Here is a tiny trained network, its code and every weight. The questions are about switching its units off for an input and a class, where a switched-off unit gives its printed mean instead of its output.

import numpy as np


def w(rows, s, z=0):
    codes = np.array(rows[::2]) - 128.0
    scale = np.full(codes.shape[1], s)
    scale[-1] = z or s
    return codes * scale


def norm(h):
    return h / np.sqrt((h * h).mean(-1, keepdims=True) + 1e-5)


def f(y):
    return y / 2 * (1 + np.tanh(0.7978845608 * (y + 0.044715 * y**3)))


def log_softmax(a):
    a = a - a.max(-1, keepdims=True)
    return a - np.log(np.exp(a).sum(-1, keepdims=True))


def net(x, mask):
    res = np.array(x, float).reshape(1, 7) / 4 @ E
    u = 0
    for l in range(4):
        y = f(norm(res) @ A[l][:, :-1].T + A[l][:, -1])
        res = res + np.where(mask[u : u + 4], y, B[l][:, -1]) @ B[l][:, :-1]
        u += 4
    return log_softmax(norm(res)[-1] @ U[:, :-1].T + U[:, -1])


A, B = {}, {}
E = w([
[165,185,67,120,51,103,165,123,144,25,142,35],'x0',
[250,162,120,159,110,62,130,225,131,159,106,169],'x1',
[120,134,100,129,107,128,107,129,133,114,121,156],'x2',
[110,131,137,159,129,155,128,145,104,138,116,95],'x3',
[136,128,137,117,136,125,135,123,126,129,127,123],'x4',
[135,137,125,127,120,138,131,122,127,140,139,129],'x5',
[112,190,140,59,163,151,2,182,183,100,171,29],'x6',
],0.0067)
A[0] = w([
[90,80,171,107,172,198,102,100,174,140,131,148,162],'L0N1',
[156,130,115,90,159,166,186,216,150,218,40,143,255],'L0N2',
[78,134,119,135,159,107,143,84,96,196,72,106,112],'L0N3',
[58,179,165,150,102,187,253,103,174,49,154,127,27],'L0N4',
],0.0045,0.00094)
B[0] = w([
[109,171,148,117,66,172,128,157,128,114,79,141,237],'L0N1',
[98,133,76,161,141,109,90,80,142,143,102,134,251],'L0N2',
[254,70,194,34,78,112,135,102,142,33,139,177,193],'L0N3',
[111,54,86,112,120,43,40,107,74,173,144,110,244],'L0N4',
],0.0066,0.0026)
A[1] = w([
[179,176,161,101,143,125,74,255,141,140,149,122,20],'L1N1',
[127,148,111,120,142,164,107,172,185,53,239,49,61],'L1N2',
[86,145,59,134,87,88,216,60,126,71,112,57,246],'L1N3',
[206,172,100,192,77,75,205,208,141,84,150,74,2],'L1N4',
],0.0048,0.0021)
B[1] = w([
[129,12,123,108,106,146,60,134,97,189,145,120,186],'L1N1',
[134,162,85,106,153,186,151,136,162,109,64,134,187],'L1N2',
[148,94,83,151,123,89,137,115,106,126,189,103,254],'L1N3',
[115,109,224,92,76,138,160,174,126,129,112,153,186],'L1N4',
],0.011,0.0045)
A[2] = w([
[141,208,133,187,96,36,190,147,146,169,49,167,255],'L2N1',
[69,201,164,83,190,123,2,133,164,177,138,109,1],'L2N2',
[212,125,128,200,203,115,99,165,158,201,82,178,32],'L2N3',
[52,105,121,146,161,134,196,70,73,162,134,212,139],'L2N4',
],0.0057,0.00075)
B[2] = w([
[77,197,212,117,161,136,205,132,72,170,132,119,198],'L2N1',
[137,54,118,219,119,88,216,106,141,142,196,225,205],'L2N2',
[164,218,29,140,211,114,63,96,48,101,145,111,217],'L2N3',
[165,212,180,48,112,151,1,161,180,75,102,48,253],'L2N4',
],0.0078,0.0052)
A[3] = w([
[194,147,63,161,108,40,97,93,159,125,217,201,142],'L3N1',
[34,113,229,149,189,248,128,3,183,101,117,224,134],'L3N2',
[48,182,51,65,165,185,216,79,203,88,106,39,5],'L3N3',
[163,155,153,22,47,183,25,185,189,104,48,50,47],'L3N4',
],0.0052,0.0023)
B[3] = w([
[107,69,157,152,146,156,116,132,135,121,103,68,210],'L3N1',
[88,102,132,82,6,154,203,133,172,142,161,125,228],'L3N2',
[92,231,89,217,255,143,126,159,141,98,122,179,171],'L3N3',
[170,113,195,96,140,130,108,75,215,122,14,62,253],'L3N4',
],0.0088,0.0048)
U = w([
[164,111,189,59,79,158,97,126,191,134,65,71,255],'0',
[161,249,130,126,208,130,83,119,52,155,106,156,117],'1',
[110,70,67,146,106,82,117,42,66,93,201,60,107],'2',
[152,128,177,132,58,86,230,198,71,142,161,153,45],'3',
[31,83,114,134,64,193,206,136,178,161,199,194,65],'4',
[163,53,75,202,188,133,63,183,108,198,186,167,93],'5',
[95,207,44,167,229,174,132,144,179,67,128,99,103],'6',
],0.015,0.0025)

Each question gives the input, the list of numbers given to net, and the class t.
The units are the neurons (one row each of A and B). Each row of codes is followed by its name. A weight is (code - 128) times the scale printed after its matrix; where a second scale follows, it is the last column's (A, B and U).
mask holds one flag per neuron, layer by layer. A switched-off neuron (its flag False) gives its mean, the last column of its row in B, instead of its output. The means were averaged over made-up inputs and are rounded, as every weight is.
A unit's drop is (log p(t) with every unit on - log p(t) with that unit switched off) / (log p(t) with every unit on - log p(t) with every unit switched off).
The circuit of an input: a set's keep is (log p(t) with only the set's units on - log p(t) with every unit switched off) / (log p(t) with every unit on - log p(t) with every unit switched off). Starting from the 12 units with the biggest drops (on a tie, the unit counted first), units are removed one at a time, each time the one whose removal leaves the highest keep (on an exact tie, the one counted first), for as long as the keep stays at least 0.8.
units of the circuit, in order: the units of the circuit, biggest drop first
unit that matters most: the unit with the biggest drop
k most important neurons: the k neurons with the biggest drops, biggest first
top k neurons in layer l: the k neurons of layer l with the biggest drops, biggest first
drop when u is switched off: that unit's drop, to one decimal
input [2,6,-5,5,3,6,-1], class 3: 2 most important neurons -> L1N4, L2N4
input [-5,0,-1,0,7,8,-5], class 0: unit that matters most -> L2N4
input [-5,0,-6,5,-5,-2,-8], class 0: 3 most important neurons -> L2N4, L1N3, L0N3
input [5,-1,5,5,5,6,3], class 6: 3 most important neurons -> L3N3, L1N2, L2N4
input [0,3,8,-3,8,2,4], class 5: units of the circuit, in order -> L2N4, L2N2
input [0,4,0,0,-5,8,-1], class 1: 2 most important neurons -> L0N2, L2N3
input [3,0,-8,-6,-8,-6,7], class 6: units of the circuit, in order -> L1N2, L3N3
input [8,-8,0,-2,7,5,2], class 6: 2 most important neurons -> L3N3, L1N2
input [-1,-4,-4,4,-3,-3,7], class 4: 2 most important neurons -> L2N2, L3N2
input [-1,-2,-2,3,1,2,3], class 4: top 2 neurons in layer 2 -> L2N2, L2N4
input [2,0,-6,5,-8,-4,0], class 2: 2 most important neurons -> L2N4, L0N4
input [-6,1,6,-2,2,3,-6], class 1: 2 most important neurons -> L2N3, L1N4
input [1,-8,-5,-6,3,1,6], class 6: 3 most important neurons -> L3N3, L1N2, L1N1
input [8,8,4,-7,8,-7,-1], class 3: unit that matters most -> L2N4
input [-8,-8,3,3,-8,5,-2], class 0: 2 most important neurons -> L2N4, L3N4
input [1,-2,3,4,4,2,6], class 6: 2 most important neurons -> L1N2, L3N3
input [0,5,5,-4,-6,-6,0], class 1: 2 most important neurons -> L1N3, L2N1
input [-1,4,1,-6,-3,-8,7], class 5: top 2 neurons in layer 2 -> L2N2, L2N4
input [2,0,6,-4,5,7,7], class 6: top 2 neurons in layer 1 -> L1N2, L1N4
input [-1,1,-5,6,2,0,-6], class 1: unit that matters most -> L2N1
input [-1,-5,-7,4,-8,6,4], class 4: 2 most important neurons -> L2N2, L3N2
input [-5,5,3,-7,6,3,0], class 1: top 2 neurons in layer 0 -> L0N2, L0N4
input [2,0,8,4,0,6,6], class 6: 4 most important neurons -> L1N2, L2N4, L3N3, L0N3
input [-3,-7,1,2,3,1,-6], class 0: drop when L2N4 is switched off -> 1.4
input [-5,-5,-8,-6,8,6,-4], class 0: drop when L2N4 is switched off -> 2.1
input [4,3,3,1,-8,5,-1], class 3: drop when L2N4 is switched off -> 0.4
input [-6,-2,-4,6,5,-7,2], class 4: drop when L0N3 is switched off -> 0.0
input [-5,-7,-1,-3,3,-1,8], class 4: units of the circuit, in order -> L2N2
input [-5,1,2,-7,0,-3,-2], class 1: top 2 neurons in layer 2 -> L2N3, L2N1
